Each row of numbers belongs to one of the elements below and depends on some of the facts about them. Some rows are named. Which element is each other row?

Known rows:
dribris: [-30  29  12   3 -14 -21 -13   6   2  11  -9  16  -6  11  22  11   8 -12
 -25  -1  16  12  -2 -14  -1  -9]
futel: [ 14  -1  -1 -25  -9  22  31  10 -10   6   3   6  15  11  13   1   1   6
  14   5   1  -3 -13  30 -14  20]
kife: [ -2   0   0  -1  -5  -7  -5  -7  -3   0   2 -10  -3   7   2   3  12  -8
  -6 -12 -10  11   2 -14  -3  -5]
skitas: [ -9 -10   3 -11  -4   4 -15  -1   0   0  31   8   4 -26   9 -15 -21  -1
   0   3   7  -8  12  15   9  11]
zoklo: [ 0  0 -1 -8 -1 -4 -8  3  4 -1 -6  1 14 -1 -4 -2 -5  0  1 -1 -2  6  0 -4
  6 -1]
skugro: [ 17 -18 -31 -30  11  -8  -3  14  10 -12   2 -30 -10  -7 -20  11  21  17
  -5  23  -1 -11   8   4   8 -25]
lakol: [ -5   2  -2   7   7   0   0  -4   4   0   3  -9 -12  -5  -9   4  18   8
  -3   3  -2 -11   1   3   1  -2]
plotru: [ 18   4  -4 -12  -5  14  26  10  -4   8   2   7  11  12  11   3   2   9
  20   0  -4   1 -12  27 -13  12]
dozel: [ -8  26   4  -8  -6 -17 -11  10  15  13 -19  10  11   4  13   0   9   0
 -20   6  18   4  -3  -4   5  -4]
stebul: [-13 -22   7   4   6  -2 -25   0  13   0  45  32  20 -44   5 -15 -34   0
  23  10   8  -4  14  16  15  11]
driklu: [-19  37  11  -7  -7 -28 -12  18  15  15 -13  23  10   9  15   9  21   0
 -34   3  25  -6  -8   7  16 -12]
stunan: [-18  -4   4   9  -6  -2  -2 -10 -10  -2   9 -17 -12   8  14   1  11 -16
  -2 -28 -16  21   9 -30 -14  -5]
plipi: [ 16   8 -32 -16   8  -7   1  12   4 -11 -15 -31 -12 -11 -14  10   4  12
   5  13  -6 -17  18  10  16 -23]
fegri: [ -3 -10   1 -10   0  -4  -8   2   7  -1  -5   5  14   2  -7  -2  -8   1
   1   2  -1  11  -2  -7   2  -1]
gisa: [  3  10  -2   4  -7  -8  -7  -5  -4   0   5 -12  -6   4   4   3  -4  -9
   0  -9 -13   0   6  -2   8  -5]
drosku: [ 11   2  -6  -6  -6  -1 -10  -3  11   2  -9  -8   3  -1   4  -4  -6  -4
  -3   8   1   9   0  -7   0   1]
stibren: [ -8  23  11   6   0 -18  -2  14   7   8 -13  21  -4   6  10   1  11   0
 -35   3  31 -12  -9  -2   8 -14]

Some facts about the elements:
Ξ: sits directly inside; σ: uses; λ: belongs to class
{bemi flalem futel gegrudris trezil zefur zigrak} Ξ doskeskas
{bigi kiklar klova mita nukla rinin stebul} Ξ togruk
{bome geze stepler stigaflik} Ξ kepli
{boplek flafluk flagogre gresel stunan} Ξ flipor
{brata gebran kliklas zoskur} Ξ brepu
{breta druse plabom plagrobrin ridu stustos zugun} Ξ fudrin
{bridrin plibrigos plitum plosis sabo skogus} Ξ skeba
{brogitrak gedre grukur klunus lotra plipi raplom trepavi ziski} Ξ gistike
{buflel} Ξ nidror
{buno kaskek stibren} Ξ dribris
{buskam} Ξ kila
{delin driklu lakir metum plalu sozeflal trubrotom} Ξ vadrel
{doskeskas fudrin ravul skeplos truram} Ξ plipluvu
{dozel dribris flukal vadrel} Ξ grizal
{drosku fegri gradre kledrer palel voklal} Ξ truskuval
{flagrak kife mifiple rifol tasa} Ξ flagogre
{flagram skugro sovu zekle} Ξ brogitrak
{folal skoplum stezitrom} Ξ skiges
{fona} Ξ skero
{gisa suse tredrel} Ξ brata
{grakler grena plebro pubrom tukom} Ξ fona
{gritrek kagrok plotru zari zosozak} Ξ skeplos
{kegi skeba skiges} Ξ zilere
{kiske} Ξ ravul
{klamogrik klusu} Ξ palel
{klapok trapli zoklo} Ξ tozan
{klesto} Ξ pidrar
{kloror} Ξ truze
{lakol rami vidroklir} Ξ bome
{nidror pelis sobran togruk} Ξ flipi
{pidrar} Ξ flutrin
{saskedra} Ξ stunan
{seputrem} Ξ buskam
{skage vabul} Ξ gebran
{skitas} Ξ pelis
{tolu} Ξ lotra
bemi σ [plagrobrin skogus plipluvu voklal ravul]
bigi σ [trubrotom zosozak delin tukom flipor raplom zugun stepler]
bridrin σ [folal fegri]
buflel σ [drosku gritrek tolu brogitrak grukur]
druse σ [trezil plitum]
flagram σ [klapok sozeflal pelis saskedra]
fudrin σ [fegri sobran]
gisa σ [dribris kiske]
gistike σ [kaskek grakler]
gradre σ [brata pelis ravul fona kloror]
klamogrik σ [plosis]
kledrer σ [skitas brata ravul stustos]
klesto σ [pidrar flagogre drosku plebro stigaflik]
kliklas σ [palel stebul nidror vidroklir kaskek gegrudris grakler truram fona]
klunus σ [folal kagrok truram]
klusu σ [plebro]
lakol σ [gedre]
metum σ [sabo flagogre dozel]
mita σ [sabo tozan fegri trapli zoklo kaskek doskeskas]
plabom σ [tolu truze lakir]
plibrigos σ [trezil nukla buskam]
plipi σ [gebran sabo gritrek plalu rinin flipi kloror]
pubrom σ [stebul nukla saskedra flukal kagrok grena plosis sobran]
rami σ [plalu tolu rinin kiske zugun]
rifol σ [flagogre plebro]
skiges σ [sabo truze boplek kiklar]
stezitrom σ [plipluvu tozan skeba]
suse σ [zoskur palel brogitrak]
tasa σ [kepli tozan geze flukal mifiple]
trepavi σ [sobran]
ziski σ [voklal grizal futel]
{bemi boplek brata breta brogitrak buflel buno buskam doskeskas dozel dribris driklu drosku druse fegri flafluk flipi flipor flutrin folal fona futel gegrudris gisa grakler grukur kaskek kepli kife kila klamogrik klapok klesto kliklas kloror klunus klusu lotra mita nidror nukla palel pidrar plibrigos plipluvu plitum plosis plotru raplom ridu rifol saskedra skiges skitas skogus skoplum sobran sozeflal stebul stezitrom stigaflik stunan stustos suse tolu tozan trapli trepavi trezil truskuval truze vabul vidroklir zari zefur zilere ziski zoklo zoskur zugun} λ 287
{bigi bome brepu bridrin flukal gebran grena gritrek grizal kiske metum pelis plabom plagrobrin rami ravul skeplos stepler stibren tasa togruk tredrel truram tukom vadrel zosozak} λ 694
{delin flagogre flagrak flagram flalem fudrin gedre geze gistike gradre gresel kagrok kegi kiklar kledrer klova lakir lakol mifiple plalu plebro plipi pubrom rinin sabo seputrem skage skeba skero skugro sovu trubrotom voklal zekle zigrak} λ 932

Which element is each row?
No name comes twice in this set of rows, the named rows included.
[-14 -12   4  -2  -6   1  -6  -8  -5  -3   4  -6   5   2   4  -5   3  -7
  -2 -11  -7  19   3 -24 -11   3]	tozan
[-33  33  19  12  -3 -26  -2  16   3  14 -18  29 -10  10  24   8  22  -4
 -44  -7  35  -1  -6 -18   1 -18]	vadrel
[ 11 -12 -27 -28  15 -11   2  16   0 -15  -1 -29  -5  -9 -23  12  18  20
   3  14  -6 -15  13  12  15 -29]	flagram
[-12   7  11   3   5 -18  -5  16   7   5  -8  29   9   3   1   4  11   3
 -28   5  31  -2 -11  -8   5 -13]	flukal
[-12  -9   0 -14   0   9  -1  -2  -2  -1  -2 -11 -10  -5  -7  -1  12   5
 -18  12   8 -10   2   3  -4   8]	voklal
[  5  14  -3  13  -1  -5 -12  -3  11   4  18   4   5 -30  13 -13 -21   0
  23  -5  -3 -12  19  14  17   3]	buflel
[ -2  -5   1 -11  -3  -5  -6   1   1  -1   9   1  10   4  -5   0  -2  -2
  -3   0  -4   3  -2   3   5  -1]	klapok
[ -8  46   8   9   2 -25  -2  20  15  15 -33  23   3  -3  17   2  11   6
 -36  -2  37 -15  -4  -4  14 -20]	metum
[-26  35   7   0  -2 -18 -12  15  19  14 -34  23  -1   3  11  13  16   0
 -30  22  33  -9  -5   2   7  -7]	lakir
[ 20   9   0  -7  -1  12  35  10  -6  10   8  10  16  12  11   2  12  10
  26  -5  -8  -4 -12  32  -9  10]	druse
[ 26 -14 -24 -25  -4 -13 -13  11   4  -9  16 -19 -12   5  -6  15  -6   1
  -4  20  -5   4   3  12  10 -21]	raplom

Now the same elements, written a new way:
Some rows with their names:
sabo: [-24 -25  49  29  52  10  44 -30 -32  21 -36  20  48 -39   0  31  38  31
  39 -23  -8  32  18  17 -44  40   7 -33]
brata: [ 10  49 -21  26 -24  -3   1  38  17  20  40 -32 -16  -4  16 -23 -14  -6
  -9  16   4  41 -15 -12 -14   9 -43  32]
drosku: [ 13  -4 -12   3  22  17   1 -20 -17   6  22  11  25  -3  21  19   6  14
 -11  10  17   2  13  29  26   0  -4 -20]
delin: [ 24  53  -2   3 -22 -42   0  19 -43 -12 -47  27  15 -10 -32  41 -41  12
  54 -50  16 -40  22 -36  35 -20  35  45]
palel: [ 14  41 -21  27 -20   3 -10  33  19  15  36 -24 -12  -4  26 -16 -23   7
  -5  15  17  40 -19   1  -2  13 -43  26]
zoklo: [  3   1  -7  -2  14  11  14 -15  -7   6  16  11  24  10   2  16  12   3
 -10  13  13   8  12   9  22  11  10 -12]
dozel: [ 19  49 -20 -20   4  14  16  20 -44   1 -36  13  36  13  -9  38 -32  23
  36  11  21 -33  25   5  31   4  12  28]
trepavi: [  6 -24  -8 -53 -15 -29  30 -29  39  31  35  24 -13  18  17  31   4 -35
 -16 -19   1 -10  17  33  28  19  32 -23]
stigaflik: [ 16  -5 -13   2  26  18  -4 -21 -16   3  22  10  26  -4  26  23   6  18
 -12   9  18  -1  17  33  27  -2 -12 -21]
seputrem: [ -7 -14  31  13   2 -39   4 -15 -12  10 -18   8  -8  -1   9   9   0  20
  -5 -12 -12 -15  -1   7 -16 -12 -17  10]
fona: [  8  45 -18  26 -21   1  -2  32  22  16  35 -26 -14  -1  21 -17 -21   0
  -7  17  11  42 -19  -3  -8  13 -40  27]
breta: [ 15 -23 -21  -7  -6  29 -11  26  26 -38 -44  29  -7  -5 -30 -38  37  -5
 -27  22 -29 -20 -43 -22  33 -41  35 -33]
sovu: [  7 -26  30 -53  -3 -49   3 -31  33  31  37  31 -17  10  31  39  -1 -42
 -28 -47  -7 -29  15  39  -5  -4  24 -21]
raplom: [ 17 -21 -19 -31 -18 -37  -8 -34  -1  28  39  34 -12 -24  16  33  15 -47
 -18 -47  26  11   6   7  30  -7  39 -24]
gedre: [ 17 -27  39 -16 -24 -48 -27   2  32  -3  38  31 -31  42 -12  37  38   3
 -22 -16  49 -44  30  46 -17   3  13  31]
stustos: [ 12 -22 -12  -1  -1  24  -3  29  11 -37 -40  30  11   8 -36 -33  31 -12
 -26  23 -30 -14 -36 -28  26 -41  33 -32]
pelis: [-55  34  -4  26   6  24 -36 -28 -11 -50  30 -51 -23  35  22 -44 -43 -26
 -12  12   8  25  14 -17 -41  25 -40  37]

Rows to name:
No name comes twice in this set of rows, the named rows included.
[ 16 -23 -26  19 -14  26 -24  11   1 -42 -40  33  -4 -25 -31 -36  35 -20
 -26  23 -17 -11 -47 -31  33 -41  37 -30]	zugun
[ 23  58 -29  24 -28  10  -7  47 -41   4 -22 -22  -4 -12  -7  24 -45  14
  52   6  24   7   3 -26  36  -9 -37  47]	dribris
[ -4 -13  34  12  -3 -41   3 -16  -9  16  -4   7 -10  -7  16  11  -3  20
 -11 -13 -12  -9   0  10 -19  -5 -19   9]	skage
[ 12 -13  29  12  29 -39 -15 -23 -21   4  -1  20  14  -3  31  27  -3  28
 -16 -11  -3 -24   6  38 -13 -11 -25  -6]	plebro
[ 17  28   5  29 -17 -44 -25  25  21  22  36  -5 -22 -20  42   4 -34  20
 -19  -2   2  31 -33  36 -34 -10 -42  32]	flagogre
[-18  -1  38   8  15 -44   6 -16  -9   4  -7  21  14  13   9  17   7  15
 -17  -1  -4 -14   4   4 -23   6  -3   5]	geze
[ 11 -22   6  23 -25 -25 -24  47  40 -21 -45   5 -34 -13 -17 -46  23  22
 -24  23 -34   6 -56 -26 -19 -39 -43  17]	fudrin
[ 18  -1 -25  26 -23  25 -25  49  34 -38 -28  17 -19  -8 -20 -44  28   2
 -29  22 -24  32 -52 -28  14 -39 -35  -4]	doskeskas
[ 18  58 -18   6 -27  -8  -5  46 -42  12  -1 -37 -18   4 -37  27 -32 -14
  31  17 -26   2  25 -38 -42  -6 -39  45]	grizal
[  0 -23  -2 -54 -14 -35  46 -31   9  33  40  10 -20  24 -14  28  31 -49
 -24 -19 -24   0  28  18  11 -18  14 -23]	ziski
[-18 -27  38  28  44  37  35 -31  -5  30 -38 -18  32 -41 -25  27  32  34
  56  -6 -17  29  25   1 -47  47  23 -34]	bridrin
[-63 -25   4  12  34  33 -32 -31 -43 -53  -7 -50 -27  37  12 -46 -39 -45
  15 -55  20 -33  26 -17  -4   3  31   5]	bigi

The same elements again, as new rows of numbers:
Some elements and their rows:
klunus: [  3 -13 -44 -55 -12  26  33 -14  24  -8 -19  19 -26  23  -2]
gresel: [ 11  10 -24 -50  -2  31  32 -14  10   9 -13  22 -36  10  -6]
kila: [ 13   4 -27 -55 -17  22  27 -31  20  -3 -15  17 -30   6  -5]
mifiple: [  7   9 -17 -48  -2  31  33 -14  21  13  -8  25 -46  16  -3]
flagogre: [  8   6  -8 -50 -15  34  29 -18  16  33  -9  11 -53  16  -5]
flagrak: [  8   1 -20 -52  -3  31  36 -10  10   9 -14  23 -39  14  -9]
rifol: [  6  -9 -30 -52 -20  22  25 -18  17   7 -16  -1 -41  13 -13]
metum: [-18   1 -58 -39  -1  10  14 -58 -17  19 -36   3 -38   8  15]
truskuval: [ 13   4 -28 -53 -18  21  28 -24  19  -1 -13  18 -30   6  -6]
skugro: [  5   0 -17 -53  -5  29  36 -10  16  13 -15  23 -44  17 -15]
stepler: [ 23   6 -37 -57 -15  28  36 -31   0  16  -5  39 -31  -7  -9]
grakler: [ 10   8 -26 -46 -20  24  41 -34  25   5 -16  25 -25  15  12]
dribris: [  2   4 -24 -54 -11  16  23 -60   0  11 -31  20 -29   4   7]
plosis: [ 10  60 -53 -42 -26  62  22 -45  31  -6   6  26 -15   5   0]
pubrom: [ -2   1 -46 -50   5  39  25   2  14  -6 -16  25 -21  22   3]
togruk: [ 33  -6 -30 -40 -23  22  18  -1   0   6   1  27 -29 -13  19]
skeplos: [ 36  10 -54 -44   4  14  35 -22  18  29 -17  19 -33  -2  -8]

Name these rows:
No name comes twice in this set of rows, the named rows included.
[  1  -6 -53 -45 -16  24  36  -9  20 -13 -24  12  -7  23   6]	kliklas
[ 30 -17 -41 -43 -28  27   4  12   6 -12 -17   2  -7   4  35]	mita
[ 39  18 -62 -44  12  -5  35 -12  25   4 -36  -6  -5   0  -7]	bemi
[ 29  -4 -22 -40 -29  28  31 -15  20   0 -14  25 -17   6  29]	nidror

